Below are the code and all the weights of a small trained network. Each question names an input and a target symbol and asks about switching units off, where a switched-off unit gives its printed mean instead of its output.

import numpy as np


def w(rows, s, z=0):
    codes = np.array(rows[::2]) - 128.0
    scale = np.full(codes.shape[1], s)
    scale[-1] = z or s
    return codes * scale


def f(y):
    return y / 2 * (1 + np.tanh(0.7978845608 * (y + 0.044715 * y**3)))


def softmax(a):
    e = np.exp(a - a.max(-1, keepdims=True))
    return e / e.sum(-1, keepdims=True)


def log_softmax(a):
    a = a - a.max(-1, keepdims=True)
    return a - np.log(np.exp(a).sum(-1, keepdims=True))


def net(x, mask):
    ids = ['ΓΔΛαεηθξστω'.index(c) for c in x.split()]
    T = len(ids)
    res = E[ids] + P[:T]
    u = 0
    for l in range(3):
        r = res
        for j in range(3):
            rows = slice(2 * j, 2 * j + 2)
            q, k, v = (r @ M[l][rows].T for M in (Q, K, V))
            z = softmax(np.where(np.tri(T) > 0, q @ k.T / 2**0.5, -1e9)) @ v
            o = O[l][rows]
            res = res + np.where(mask[u + j], z, o[:, -1]) @ o[:, :-1]
        u += 3
        y = f(res @ A[l][:, :-1].T + A[l][:, -1])
        res = res + np.where(mask[u : u + 4], y, B[l][:, -1]) @ B[l][:, :-1]
        u += 4
    return log_softmax(res[-1] @ U[:, :-1].T + U[:, -1])


Q, K, V, O, A, B = {}, {}, {}, {}, {}, {}
E = w([
[80,85,65],'Γ',
[152,58,114],'Δ',
[99,25,125],'Λ',
[132,109,214],'α',
[104,90,55],'ε',
[169,198,253],'η',
[183,202,175],'θ',
[56,62,167],'ξ',
[27,53,97],'σ',
[171,199,98],'τ',
[155,146,113],'ω',
],0.017)
P = w([
[136,82,158],'0',
[126,155,164],'1',
[147,108,110],'2',
[142,15,235],'3',
[112,174,168],'4',
[158,113,98],'5',
[145,6,241],'6',
[97,180,169],'7',
[162,111,89],'8',
[140,12,237],'9',
[90,181,169],'10',
[178,111,81],'11',
[151,29,203],'12',
],0.015)
Q[0] = w([
[190,23,106],'0.h0',
[254,89,133],'0.h0',
[229,226,203],'0.h1',
[77,102,88],'0.h1',
[166,168,135],'0.h2',
[166,97,167],'0.h2',
],0.0084)
K[0] = w([
[173,51,1],'0.h0',
[239,111,161],'0.h0',
[51,42,209],'0.h1',
[113,174,106],'0.h1',
[126,94,117],'0.h2',
[179,134,2],'0.h2',
],0.0062)
V[0] = w([
[211,173,101],'0.h0',
[6,138,127],'0.h0',
[178,114,115],'0.h1',
[166,89,158],'0.h1',
[185,155,56],'0.h2',
[227,99,97],'0.h2',
],0.012)
O[0] = w([
[42,138,87,22],'0.h0',
[208,122,90,96],'0.h0',
[121,145,99,147],'0.h1',
[86,126,127,254],'0.h1',
[75,125,145,27],'0.h2',
[4,134,78,163],'0.h2',
],0.012,0.0039)
A[0] = w([
[160,249,39,98],'0.n0',
[134,120,64,87],'0.n1',
[113,186,175,82],'0.n2',
[128,232,196,3],'0.n3',
],0.014,0.0043)
B[0] = w([
[45,184,172,238],'0.n0',
[152,11,45,155],'0.n1',
[141,192,18,214],'0.n2',
[170,100,54,253],'0.n3',
],0.011,0.0035)
Q[1] = w([
[87,98,135],'1.h0',
[150,181,122],'1.h0',
[115,42,176],'1.h1',
[21,1,160],'1.h1',
[85,198,80],'1.h2',
[160,64,100],'1.h2',
],0.0075)
K[1] = w([
[124,111,117],'1.h0',
[133,155,94],'1.h0',
[208,253,154],'1.h1',
[207,73,195],'1.h1',
[6,110,22],'1.h2',
[164,181,125],'1.h2',
],0.0078)
V[1] = w([
[64,236,123],'1.h0',
[1,202,201],'1.h0',
[169,139,159],'1.h1',
[138,127,157],'1.h1',
[56,74,100],'1.h2',
[128,85,87],'1.h2',
],0.0065)
O[1] = w([
[207,126,126,3],'1.h0',
[254,152,117,8],'1.h0',
[203,17,144,162],'1.h1',
[123,165,40,145],'1.h1',
[111,28,137,87],'1.h2',
[79,218,182,153],'1.h2',
],0.0045,0.003)
A[1] = w([
[60,42,164,142],'1.n0',
[190,254,163,255],'1.n1',
[187,76,132,146],'1.n2',
[158,184,103,43],'1.n3',
],0.0069,0.0042)
B[1] = w([
[161,255,16,253],'1.n0',
[171,175,246,220],'1.n1',
[204,218,168,176],'1.n2',
[200,121,76,139],'1.n3',
],0.008,0.0065)
Q[2] = w([
[177,138,130],'2.h0',
[85,163,91],'2.h0',
[129,2,25],'2.h1',
[231,249,186],'2.h1',
[206,106,108],'2.h2',
[38,203,123],'2.h2',
],0.008)
K[2] = w([
[162,158,101],'2.h0',
[74,187,102],'2.h0',
[2,152,133],'2.h1',
[244,46,139],'2.h1',
[101,119,156],'2.h2',
[94,106,99],'2.h2',
],0.0098)
V[2] = w([
[212,73,3],'2.h0',
[193,124,196],'2.h0',
[120,190,198],'2.h1',
[23,176,164],'2.h1',
[128,112,192],'2.h2',
[25,164,220],'2.h2',
],0.0072)
O[2] = w([
[82,13,2,122],'2.h0',
[52,203,166,189],'2.h0',
[133,141,105,251],'2.h1',
[83,213,224,5],'2.h1',
[94,119,117,80],'2.h2',
[61,137,244,57],'2.h2',
],0.0059,0.0028)
A[2] = w([
[86,139,148,65],'2.n0',
[122,192,168,225],'2.n1',
[3,47,146,254],'2.n2',
[113,135,81,106],'2.n3',
],0.011,0.0034)
B[2] = w([
[115,73,72,129],'2.n0',
[62,52,134,255],'2.n1',
[197,248,129,162],'2.n2',
[33,106,124,168],'2.n3',
],0.011,0.0069)
U = w([
[129,86,125,81],'Γ',
[140,240,124,51],'Δ',
[149,104,140,135],'Λ',
[172,94,222,213],'α',
[121,145,98,82],'ε',
[184,185,131,64],'η',
[134,180,157,78],'θ',
[219,130,185,253],'ξ',
[179,52,141,105],'σ',
[56,107,163,27],'τ',
[130,245,188,213],'ω',
],0.011,0.0045)

Each question gives the input, a string of symbols that net reads in full, and the target symbol t.
The units are the heads (2 rows each of Q, K, V and O) and the neurons (one row each of A and B). Each row of codes is followed by its name. A weight is (code - 128) times the scale printed after its matrix; where a second scale follows, it is the last column's (O, A, B and U).
mask holds one flag per unit, layer by layer, with each layer's heads first. A switched-off unit (its flag False) gives its mean, the last column of its rows in O or B, instead of its output. The means were averaged over made-up inputs and are rounded, as every weight is.
A unit's drop is (log p(t) with every unit on - log p(t) with that unit switched off) / (log p(t) with every unit on - log p(t) with every unit switched off).
The circuit of an input: a set's keep is (log p(t) with only the set's units on - log p(t) with every unit switched off) / (log p(t) with every unit on - log p(t) with every unit switched off). Starting from the 12 units with the biggest drops (on a tie, the unit counted first), units are removed one at a time, each time the one whose removal leaves the highest keep (on an exact tie, the one counted first), for as long as the keep stays at least 0.8.
circuit, biggest first: the units of the circuit, biggest drop first
unit that matters most: the unit with the biggest drop
top k neurons: the k neurons with the biggest drops, biggest first
k most important neurons of layer l: the k neurons of layer l with the biggest drops, biggest first
heads that matter: for each layer, one digit per head in row order, 1 if its drop is at least 0.15 and else 0, layers parted by /
input Λ τ σ ε ω Δ ω α τ ε, target τ: circuit, biggest first -> 0.n0, 2.h1, 2.n1, 0.h0
input Γ σ ω ε ω Δ, target Δ: circuit, biggest first -> 0.h0, 2.n2, 1.h0, 0.h2
input Δ Γ σ σ, target σ: circuit, biggest first -> 0.h0, 2.h0
input θ ω Δ η Δ ω Δ, target ω: unit that matters most -> 0.h2
input ξ σ Γ σ ξ α ξ Δ σ Γ Λ, target ξ: heads that matter -> 101 / 011 / 010
input ω ω τ Λ ξ τ η, target τ: top 3 neurons -> 0.n0, 2.n1, 0.n3
input α σ α ε α, target ξ: top 2 neurons -> 1.n0, 0.n3
input σ τ ω ξ θ ξ η Λ ξ ε η, target ε: top 4 neurons -> 0.n3, 0.n2, 1.n3, 2.n3
input ξ Γ θ ξ α ω ε θ Δ, target Δ: circuit, biggest first -> 0.h0, 1.h0, 2.n2, 0.h2
input θ ε ε τ ω τ η, target τ: circuit, biggest first -> 0.h2, 0.h0
input Δ ω Δ α τ ω τ, target ω: circuit, biggest first -> 2.n2, 0.h2, 0.h0
input ξ θ θ α Λ Γ ω Λ ω θ ξ Δ Λ, target Δ: circuit, biggest first -> 2.n2, 0.h0
input ξ τ ω η ξ σ ω Λ Γ ω τ τ α, target τ: circuit, biggest first -> 0.h2, 0.h0
input ω ω σ τ ξ ξ, target ξ: top 3 neurons -> 2.n1, 0.n3, 2.n3
input ε Δ τ ξ ω ω ξ ω, target α: circuit, biggest first -> 2.n1, 1.n1, 1.n0, 0.h0
input σ ω Δ Γ Γ α ξ η τ ε σ, target α: top neuron -> 1.n0
input ε θ Λ ξ ξ Δ σ ξ ω Λ Δ Δ ω, target Δ: circuit, biggest first -> 2.n2, 0.h2, 0.h0, 1.n1
input θ ω θ σ Δ Δ ω Δ θ ε ω ω Λ, target ω: circuit, biggest first -> 2.n2, 0.h0
input η ε ξ ξ θ τ, target τ: top 3 neurons -> 0.n0, 2.n1, 1.n1
input σ ε ε ω Δ Δ σ, target Δ: circuit, biggest first -> 2.n2
input ω ω τ ω, target τ: top 3 neurons -> 2.n1, 1.n0, 0.n0
input Λ σ α ξ ω, target α: circuit, biggest first -> 2.n1, 1.n1, 1.n0, 0.h2
input τ α τ ω, target τ: top 3 neurons -> 1.n0, 2.n1, 0.n0
input Λ ε ω α, target ω: top 2 neurons -> 1.n1, 2.n2
input ω ε η σ ω σ σ ω, target ξ: 2 most important neurons of layer 1 -> 1.n1, 1.n0
input ω ω τ Λ, target τ: top 3 neurons -> 1.n0, 0.n0, 2.n1
